Each row is shifted at random along 4 fixed directions that mean nothing.
Known rows, with every way that one mark hangs from another
Q644(Q60 Q123(Q889(Q464)) Q379 Q676): [ 199 -109  127  -56   -8 -200   55 -145  111  -23   88   72 -193 -113
  -60  -42  -33  332 -160 -279  185   60  110   21   23   52   14   75
 -253  -28  -44  128 -179   30 -104  -42  -95 -114  -71 -191   23  126
   64  144  201  -65   58  101  -39  157   82  133]
Q644(Q60 Q123(Q379 Q889(Q464)) Q964(Q676)): [ 551 -297  144 -364   60 -540  134    1  213   61   55   73 -197 -215
 -433 -138  151  339  187   18   19 -146  101  -73  275  140   47   12
 -352   39  -52   14  -76   71   18 -226 -227 -359  -36 -266  140  292
 -229  -31  167   -9   78  130  291   48  217 -161]
Q473(Q454(Q123(Q379)) Q676(Q964) Q895): [ 674 -470  -97  177  148 -546  -18  273  189 -217 -330  -49 -230 -109
 -546 -210  254  110  228 -116  256 -132  163 -152  -95  292  339 -356
 -410  124   -8 -183 -250  382  195  -25 -135 -364   63  -10  362   44
 -293 -230  161  -64  -43  425  584   50  451 -237]
Q60(Q644(Q379 Q676 Q964)): [ 271 -204  185  -70   45 -268  120   75   54  120  -61  -44 -130  -17
 -277  -82  144  169   90  -15   38  -88  121  128  166   29  149  -26
 -117  -13  -20   83   -9  -92  -13  -41  -45 -136   61 -119   41  219
  -99   35  207   50  160   99  170   44  137 -146]
Q889(Q60 Q964(Q676)): [  28   17  105  103  124   39  161  -27   -9   21   44  127 -152   95
  135   40  -75   37 -327 -220  103   90  -17   79 -151  -42   21   49
   41 -194 -101  123   24 -225  -20   95   55  159   55  -10 -157  -85
   62   46  -66  -60   34   69  -88   88  -58   -4]
Q889(Q964(Q676(Q473))): [  84   45  179   16   95  -22  246  -28  111   46   56  101 -163  -66
  134  -13  -45  157 -278 -231   85   36   87   94  -17    7   -1  160
 -156 -156  -80  113   32 -243   -3    1  -41   90  -50  -83 -180   45
   -4   38  -89  -12  107  -65 -149  114 -100   30]
Q644(Q60 Q123 Q379): [ 243 -172  122  -12   49 -238   66    9   27   86  -80   -2 -134  -17
 -193  -43  123  141   20 -106  141  -33  130   19   80    1  121  -40
 -151   18  -54   84  -71  -73  -53   24  -16 -112   55  -63   26  171
  -15   50  207   15  118  148  128   83  137  -81]
Q454(Q123(Q644(Q676(Q964))) Q379 Q464(Q889) Q895): [ -80   52  -37   86   46   56  103 -160  -53  -78  141   97 -105  -58
  -46   -3  -99   55 -144 -217   54  124 -150  106 -100   84  237 -202
   63 -124   16    4 -152  137   44  120   77   73 -222   26   -4 -112
    7  136   41   33   35   52 -134  -83   33  140]
Q473(Q895(Q379) Q964): [ 244 -178  -38  -65  103 -174  188   73   -9   61 -127  -57 -133    5
 -133  -17   83  -19  -39   30    5  -92    1   44  138   34  228 -114
  -44 -175  -73   40  -40  -67  116    0    2    4  -59   54   46   73
 -164  -39   61  101   14   39  156  -41  123 -165]
Q964(Q60(Q644(Q123(Q889))) Q379 Q676): [ 333 -115   25 -214  132 -239  261  -68   48   66  117   71 -162 -103
 -176   -5   44  142  -31   34  -38  -36    9  -11  118  110   72  -20
 -107  -99  -26   62   42  -90  104 -124  -83  -36  -67 -172    2   80
 -138   93   32   -8    2   37  -89  -12   54  -83]
Q454(Q123 Q464 Q889): [  -6  -49  178  -15   56  -39  252   67   -1  200   11  -55  -17  -37
 -138 -152   91   57  139    7  -22  -50   75  133  100  -54  122   -6
   51 -155   73  -13  123 -200   78  116   42   31  -46   25 -183  158
  -81   -7  -43  109  279   42   56  -57   24 -126]
Q60(Q644 Q964(Q676)): [ 124 -114   11  123  134 -124  111  -49   87 -100    4    3 -178  -83
  -21  -43   17  123 -207 -194  135   -2   68   66  -81  146  122  -40
 -162  -74   10   28  -40   39  110   28  -38   25  -35 -133   27  -58
  -67  127   16  -97  -35  111  -37  105   83   31]
Q895(Q123 Q379 Q454(Q464(Q889(Q60(Q644)) Q964))): [ 191 -160  121   46  138 -157   52   50  -71    8  -20  -24 -147    5
  -74 -118  122  103  -54  -92  125  -64   64  -40   -5   65  109  -90
  -57  -48 -176  -30    7   70   53  206   -6  -24  111  -41   78   65
 -160 -208   21   29   64  302  242  -62   88 -190]
Q895(Q123(Q644 Q889(Q464(Q60) Q964(Q676))) Q379): [  25   19  189   82  144    4  157  -78   11   29  116  109 -218  -30
  233  -77  -85  268 -315 -287  155   99   89  -14 -118  -31 -140  253
 -173 -139 -147   68    6 -138  -21  116  -59   36  129 -154 -120  -13
   55  -20 -125  -37   38  145   -5   98  -35   20]
Q123(Q644(Q964(Q379))): [ 240 -193  248  252  165 -233  120  147  166   26 -152    6 -221 -142
 -104 -305  159  337   65 -246  246    3  275   12  -89   58  -34  219
 -434    9   18  -46  -40 -112   39   58  -84 -175  266 -203  -53  173
  -29  -10   24  -84  171  208  206  180  117  -41]
Q473(Q454 Q895(Q123(Q889)) Q964(Q60 Q379)): [ 222 -125  -89   89  152 -109  206   29   39 -117  -96   18 -240  -51
   16 -103   -7  103 -160 -148  109   67   -4   29  -86  105  102  -20
 -228 -227    7  -35 -106   48  134   10  -11   39  -40   -4   20  -83
  -90   31  -50  -68 -107   50 -104   30  129  -32]
Q676(Q473(Q454 Q964(Q379))): [ 122   -5    9  -57   89  -57  259  -94   85  -27  -15   54 -217  -69
   61   21  -48   58 -227 -154   26   33    2  109   57   78  158    6
 -161 -197  -34   74  -62  -62   75  -67  -15   96 -216  -15  -56   -6
  -90   81  -59    7   -4 -152 -253   45   17   31]
Q676(Q473(Q895) Q964(Q60)): [ 136   -7   82  115   91  -34  174  127  -29   36  -52   63 -152   24
   26   -4   25  -17 -183 -129   90   60   75   51  -47   40  142  -79
  -52  -99  -59  105   -1 -185   22   67   13   55   25   29  -83   29
  -40  -24   15   71   83   19  -58   14    2  -92]
Q895(Q454(Q123 Q379 Q464(Q60))): [-131   -8   88  163  123   76  162  -51  -74  104   22   23  -83   -3
   75 -102   -7   52  -84 -179  123   34   -1   80  -94  -55   78  -32
    9 -162   34  -30   -7  -79   37  240   94  122  -12   35 -139   14
  -14   35  -72   32  146  114  -43  -19   50  -12]
Q889(Q60(Q964(Q379 Q676)) Q464(Q454(Q123) Q895)): [ 247  -89   16 -217  122 -184  242  -87   60   31  185  131 -121 -147
 -135   -4  -26   43  -96  -59  -42  -99 -125   63   25  102   58  -86
  -19 -127  -55   43   46    0   74  -39  -73   56  -81  -83  -19  -13
 -211    1  -64  -25   43   68  -32  -27   72 -141]
Q644(Q60(Q964) Q379 Q676(Q473(Q895(Q123)))): [  80  -42   26 -110   28  -80  138  -42  -57   35   50   21 -120   19
  -46  104    6   55 -182  -50   17  -11  -29  149  105   10  196 -124
  -18 -124  -40  149  -62  -47  -24   -7   22   52 -122   27   35   64
  -50  106  150   91  -10  -29 -104  -11  100  -72]
Q454(Q379 Q464(Q889) Q895): [ 314 -199  -56  -43   88 -264   76  -51  123  -94   41   19 -116 -220
 -290 -148   74  121   95 -110   77  -95  -17  -24   44  195  234 -246
 -126  -64   19  -93 -131  260  130   41  -57 -110 -244  -52  120   59
 -216  -28   69  -19   50  168  168  -39  118   19]
Q473(Q676(Q964) Q895(Q454(Q464))): [ 290 -121 -131 -169   43 -155  195  -16  -15  -25  -24   15 -135  -20
 -173   96   -3  -76 -142   22  -55  -71 -132   25  141  116  310 -296
    9 -155  -81   48 -101   71  118  -39   -2   18 -259   65  118  -19
 -215  -42   80  106  -63   -8   78  -98  105 -122]
Q895(Q123(Q889) Q379 Q454): [ -11   91  123 -245  101  -43  235 -199  -43  190   85  -69 -115  -83
  173   30  -40  170 -218    4  -53  -44   35   79  301  -58  -39  179
 -106 -216  -98  127   47 -162    7   36  -20   68 -179 -123 -108  105
    6   22  -80  113    0 -113 -127  -30  -80  -63]
Q473(Q895(Q454(Q123(Q379) Q464(Q60)))): [-274   99   69   24   73  177  331 -142  -59  185   84   15  -88  -20
  249  -50 -104   49 -237 -165   10   26  -71  177   13 -115   -5  169
   -9 -323   57   54    2 -207   14  107   70  217  -97   42 -278  -27
   19  143 -200   86  124 -155 -286   -3  -20   39]
Q889(Q60(Q644(Q676)) Q464(Q964)): [  53   24  -29 -162   14   12  102 -235  -72  -11  186  101 -151   61
   41  196 -166  -58 -350 -132  -27   36 -170   77   53   34  134 -135
  193 -169 -148  215  -58   23  -33    7   16  135 -206  -31   -6 -137
  -11  123   78   16  -39  -45 -168    0  -32   34]
Q676(Q473(Q895(Q123(Q889) Q379) Q964(Q60))): [ 257  -96  -32 -105  126 -148  170   45  -23  -12  -18   23 -177  -39
  -41   -6   37   70 -125    2   23  -10    3  -28  116   86  156 -101
 -122 -166  -98   34  -50   13  107    3  -40  -22 -112    3   64   49
 -151  -64   19   85  -79   31   35  -69   80 -129]
Q895(Q123(Q889(Q60(Q964))) Q379 Q454): [-228  141  171 -246  114   52  256 -197 -103  211  167  -24 -111   25
  265   67  -73  107 -304   23 -111   -5  -55  179  255 -107  -48  189
   50 -284  -61  167  133 -245   -6   55   34  178 -120  -84 -187   37
   12   77 -167  107   12 -150 -245  -53  -72 -102]
Q895(Q123 Q379 Q454(Q889(Q60(Q964) Q464))): [ -94   41   91 -150  154   24  104 -113 -199  108  146   14  -64  127
   85   98  -23    4 -222   48  -34   18  -49   68   46  -59  115 -142
  227 -209  -87  128  108 -115   33  199  101  187  -92   31  -22   -1
  -24  -70  -36   93  -46  107  -22 -115   22 -171]
Q464(Q60 Q964(Q379 Q676)): [ 141   26   22  -12  100  -12  303  -58  -87  136   52   93 -145   24
   75   67  -35  -88 -185 -109  -24    0  -78   77   26  -39   72   40
   64 -199 -160  128   50 -273   27   29   43  169   80   28 -138    4
  -63   93  -29   60  139   -3 -143  -36  -70  -88]
Q464(Q60 Q895(Q123 Q454)): [ 329  -38 -162 -178   73 -156    5 -223  -76  -50   11   14 -145 -110
  -52  138  -34  -71 -226  -59   40  -92 -129  -73  178  103  134 -238
  -35  -60 -218   84 -144  261    1   96  -20   -3 -225  -21  171  -89
  -84  -27  133   17 -173   87   63  -48   41  -82]
Q60(Q644(Q676) Q964(Q379)): [  60  -76   70   40  118  -87  170  -53   36    9   38  -13 -154  -44
  -29  -29   24  119 -141 -118   65   -8   59  138   -6   78  116    0
  -91 -104   23   83   -4  -68   82    8   -4   57  -15 -129  -17   19
  -54  152   34  -34   27   47 -103   70   70  -10]
Q889(Q464(Q60(Q644) Q454) Q964(Q676(Q473))): [ 238 -119  263   51   64 -170  182   36  209   -1   81  129 -218 -164
   40 -141    7  261 -208 -332  180  -36  160   34  -83   97  -84  168
 -286  -21 -102   16   27  -62  -15    4 -182  -47   71 -183 -107   85
 -136  -91  -99  -76  186   98   15  171   18  -10]
Q964(Q60 Q379 Q676(Q473(Q454(Q889 Q895(Q123))))): [ 256  -36  -54  187  216  -70  126   12  -17 -162   27  134 -161  -59
  -15  -55   10  133 -148 -210  200  116   38  -37 -305  141  180 -212
 -153 -138   20  -57  -72   77  132  149   44   96  -76   34   62  -78
  -49  -46  -15  -95 -101  223 -107    1   82   24]
Q895(Q123(Q379 Q644(Q60)) Q454): [ 173  -84  -23  -33  145 -153  -18 -136  -98   29  -27    8 -166  -13
  -75   42   38   93 -120  -53  112   -9   31  -95   80   37   68 -107
 -139  -17 -109   38 -114  138   13  104   -3 -116  -34  -98  142   -9
   11    1   83   20 -157  165  159   -3  138  -89]
Q676(Q473(Q454) Q964): [ 229   -7 -184   64   49  -34  -66  -61 -220 -116  -72   63 -188  168
 -138  264  -39 -280 -268  -44   50  119  -77  -64   -7  127  398 -512
  207   27 -210  143 -148  131   42  143  104   43 -160   95  218 -139
  -16   -1  237   98 -159  150   67 -109   80 -122]
Q123(Q644(Q379) Q889(Q60 Q964)): [  73  -94  117  190   93  -70  -33  -12  -50  -25   13  109 -229   90
  -37  -41  -14  122 -179 -226  149  142   55  -27  -94   21   19   -5
  -13  -29 -102   77  -75  -18  -38  130    1  -77  148 -109    0  -43
   89   55   61  -41   24  228  149   72   60   -9]
Q676(Q473(Q895(Q454(Q123(Q644)))) Q964(Q379)): [ 301  -78  -30 -173  131 -203  136   -2  -53   38    0   55 -148  -76
 -263   60   62  -14    6   99  -58  -43  -34  -53  178  130  228 -272
  -42  -14  -78   39  -49   66  107    0  -41  -86 -164  -24  136   46
 -181  -94   79  145  -59   33  121 -132  124 -205]
Q464(Q60(Q644) Q889 Q895(Q454)): [ -27   90  -65  151  -32  187   73 -127 -297   59   36   12 -115  154
  195  169  -81 -241 -394 -154   51   93 -111   88  -44  -41  145 -140
  295 -133 -237  160  -12  -77  -42  249  125  250   53   95  -53 -156
  112   91   81   84   33   91 -131  -76  -86  -27]
Q895(Q379 Q454(Q123(Q644) Q464 Q889(Q964))): [ -55  -10   96 -147  151  -60  152 -181   12   46  129   42 -107 -101
  -33  -54  -26  200  -85  -51  -21   -1  -62   49  118   26   82  -26
  -37 -176   11  -24   -6   48   75   93   15   27 -245  -60  -36   17
  -90  -10  -87   57   -8   -5  -29  -68   23    2]
Q964(Q60(Q644) Q379): [ 148  -93  163   63  179 -118  243   51   90   93    0   10 -147  -82
   -3 -146   77  174  -44 -116  101  -27  157   72  -41   39   -3  120
 -188 -119   46   33   82 -188   76   16  -34   23   70 -134 -131   86
  -73   32  -80  -46  111   51  -89  100   21  -47]
Q473(Q454(Q123(Q644) Q895(Q379)) Q676 Q964): [-335  147   70  -62   28  243  470 -102 -113  241   34  -19  -79  140
  272   73 -123  -47 -257  -49 -132   61 -174  336   79 -205  154  183
  129 -428   55  101  110 -368   75   -5  143  313 -135  196 -311  -90
   28  180 -234  169  157 -323 -374  -56    0  -24]
Q889(Q60 Q464(Q454(Q123 Q379 Q895))): [ 488 -333  -99  -36  152 -403 -129   -6   83 -157   16   92 -125 -164
 -492 -104   94   81  169  -82  167 -112  -41 -181  -65  237  231 -480
  -86   85  -16 -132 -182  470  116  119  -87 -239 -159  -55  297  -14
 -248 -178  159  -80  -66  418  467  -31  307 -131]
Q473(Q454(Q123 Q379 Q895) Q964(Q60)): [   2  -99   52   60  144  -38  267  125  -56  140  -82   -8  -66   63
 -125 -125   80  -47  125   14   -5  -11  -62  170  -26  -59  203 -121
   66 -233  132  -59   85 -146  132  104  108   88    0  155 -124   15
 -130    2  -91   62  171   25  -15  -80  167 -192]

Rows
[ -82   46   52  250  100  147  140  -37 -190   55   44   56 -164  148
  149   21  -41   23 -263 -177  140  214   62   37 -195  -38   52   25
   79 -119  -45  121   13 -244   27  181  111  164  172  -56 -132  -65
  164  197   43  -10   39  133 -194   38  -19   27]	Q964(Q60(Q644(Q123(Q889))) Q379)
[ -22    7  188   29   87   18  179  -44  -33  118   41    5 -121  -24
  120 -111   10  135 -166 -138   72    6   58   58    9  -52  -45  143
  -69 -162  -81   30   65 -122  -17  155    7   63   44  -59 -157   34
    8  -63 -122   25  115   79  -14    6  -29  -63]	Q895(Q123(Q644) Q454(Q464(Q889(Q60))))
[ 192  -91    3  -56   66  -70  307  142  -95  128  -40   19 -102  101
 -213    7   71 -131   60   75  -91  -31  -76  124   37    4  330 -246
  128 -159   -6   25   65 -178  148   24   82   69  -34  127  -14   57
 -210  -60    5  149  156   54   85 -132  128 -256]	Q473(Q454(Q464 Q895) Q676(Q964(Q379)))
[  48  -45  143  108   59 -106  183  -86  116  -17   43   27 -178 -163
   97 -138   -8  189 -181 -303  121   13   52  118   -4   90  -24  156
 -212 -135   -8   -6  -11  -11   22   32  -69   32  -26 -104 -136   -8
  -52  101  -86  -65  151  -22 -207   96  -29  102]	Q464(Q454(Q889) Q964(Q60(Q644)))
[  43   24  120  -86  -37  -18  202  -32  -74  143  -16   22 -111   60
  -56   55    7   30 -112  -52   -3   36  -33  190  127  -74  200  -34
   15 -132  -33  147  -18 -193  -46   20   58   68  -60   47  -87  102
   12  106  144  116  161  -88 -112   -4   71  -98]	Q644(Q123 Q676(Q473(Q454(Q895))) Q964)
[ -58  110    9 -123   43   77  187 -139 -226  220   73  -39  -93  124
   66  136  -54 -104 -173   66 -102   45  -32   58  209 -101   74   -3
  188 -180 -131  177   51 -218   16   86   78   86  -52  -18  -98   12
   85  124    1  170   20  -37  -52 -104  -51 -137]	Q895(Q123(Q379 Q889))
[ -68   49   50  -75  100   65  217  -26 -193  254   27  -46    3   95
  -31   59   21 -103  -17  100  -72  -28  -55  120  127 -131  180 -107
  226 -191  -25  105  103 -247   60  162  136  146  -55  105 -125   52
   -8   28    9  184  127    8   25 -121   11 -186]	Q454(Q123 Q895(Q379))
[ 383 -181 -146  -13   66 -184  119   33    8  -68 -128  -49 -133  -12
 -159   46   45  -33 -120  -46   88  -80   -7  -33   25   93  244 -213
  -94 -115 -105   28 -121  100  111   17  -12  -19 -114   69  135  -46
 -112  -47  118   26  -90  131  193    7  149 -114]	Q473(Q676 Q895(Q123))
[ 286 -220  160  189   99 -236  -49  170  -14  -22 -103   30 -172   99
 -251  -59  141   96   -5 -153  199   20  162   11 -112   92  195 -205
  -57   93  -80   68  -72   14  -23  106  -12 -140  192  -81  129   89
  -41  -81  213  -22   86  353  288   61  182 -147]	Q889(Q60(Q644(Q379 Q676(Q964))))
[ 211  -59  -60 -239   11 -176   90 -237  -80   59  177   90 -192 -135
  -90   68  -84   -1 -131  -61  -82  -57 -187  -57  271   85   71 -104
   34  -77 -199   66  -86  183   26    6 -100  -86 -148  -90   93  -22
 -164   36   47  116   28   34   94 -113   48  -71]	Q123(Q644 Q889(Q464(Q60 Q454(Q895(Q379)) Q964)))
[ 101  -67  163  -12  100  -62  298   31  -67  156   46   23 -123  -14
  -27 -121   95   69  -18  -57   11  -16   32   72   28   -8   48   74
  -18 -136  -76   32  114 -240   52   86   23   96  150  -40 -140  121
 -134   -4  -30   57  225   68  -94  -59   -7 -151]	Q895(Q454(Q464(Q889 Q964(Q60(Q644(Q123)) Q379))))
[ 252 -190   33   61  107 -218   56   12   53  -74   44   71 -148 -100
 -193 -117   70   87  -22 -153  103  -30  -30   24  -61  152  125 -179
  -50  -43  -35  -78  -39  161   81   83  -42  -52  -26  -49   61  -27
 -166  -46   11  -58   54  193   96  -13  105  -49]	Q464(Q454(Q379 Q895) Q889(Q964(Q60(Q644))))
[  29 -100  232  314   44  -49    9   72  -27   35  -42   70 -216   75
   22 -123   29  259 -141 -320  244  162  167   62 -145  -50  -37  156
 -158  -12  -58   70  -83 -143  -94  136    1 -100  296 -129  -62   75
  161  105  117  -44  148  240  122  146   71   36]	Q123(Q644(Q60 Q379 Q676) Q889(Q964))
[ -37   14  -54   61   27   58   99 -131 -149   33   70   36 -150   12
  -55   17  -75  -65 -105  -96  -16   95 -118   -3   78   21  132 -102
  118  -98  -87   40  -62   36   66  142   52    4  -53  -19  -28  -90
   -2  154   53   94   66   63   33  -96   12  -24]	Q454(Q123(Q644 Q889) Q464(Q964))
[  88  -71  249  -73  103  -86  385  110   43  192   95   47 -158   -9
    0  -86   67   75  -57  -35  -39  -68  114  181   17   -1   54  110
  -41 -141   18   74  230 -325   88  -41  -68  104  107  -73 -176  146
 -207  -28 -162   66  261  -12 -126   21   72 -216]	Q889(Q464(Q60(Q644 Q964(Q379 Q676(Q473(Q454))))))
[ 204 -116   50   93   31 -139  -24  -50  -54  -35  -28   53 -187   65
 -145   26   14  122 -140 -189  157  107   56  -20  -19   35  123  -94
  -41    8 -139  120 -161   -4  -54   90   14  -78   79  -89   87   45
   81  106  260  -17   19  231  142   59   89  -17]	Q644(Q123(Q889(Q964)) Q379 Q676)
[ 216  -27   -4  124  147  -69   85  -51   -9 -107   43  179 -195    2
   13   59  -40  110 -284 -243  170  136   15    0 -173   95  153 -131
 -119  -91  -78  103 -127  -49  -14   45   39   63  -32  -39   33  -16
   18  117  140  -60  -75  104 -142   57    6   79]	Q644(Q379 Q964(Q60 Q676(Q473)))
[  31  -52   82  182   64    2  150   50 -130  101   39   63 -147   -9
  -72 -148   26   38   33 -159   59   76  -24   26  -31  -12   44   18
    7  -71  -43    3    3  -85   25  169   32  -41  205  -25  -92   22
  -33   90   30   73  224  169   87  -59   40  -98]	Q454(Q123(Q644(Q379) Q889) Q464(Q895 Q964(Q60)))
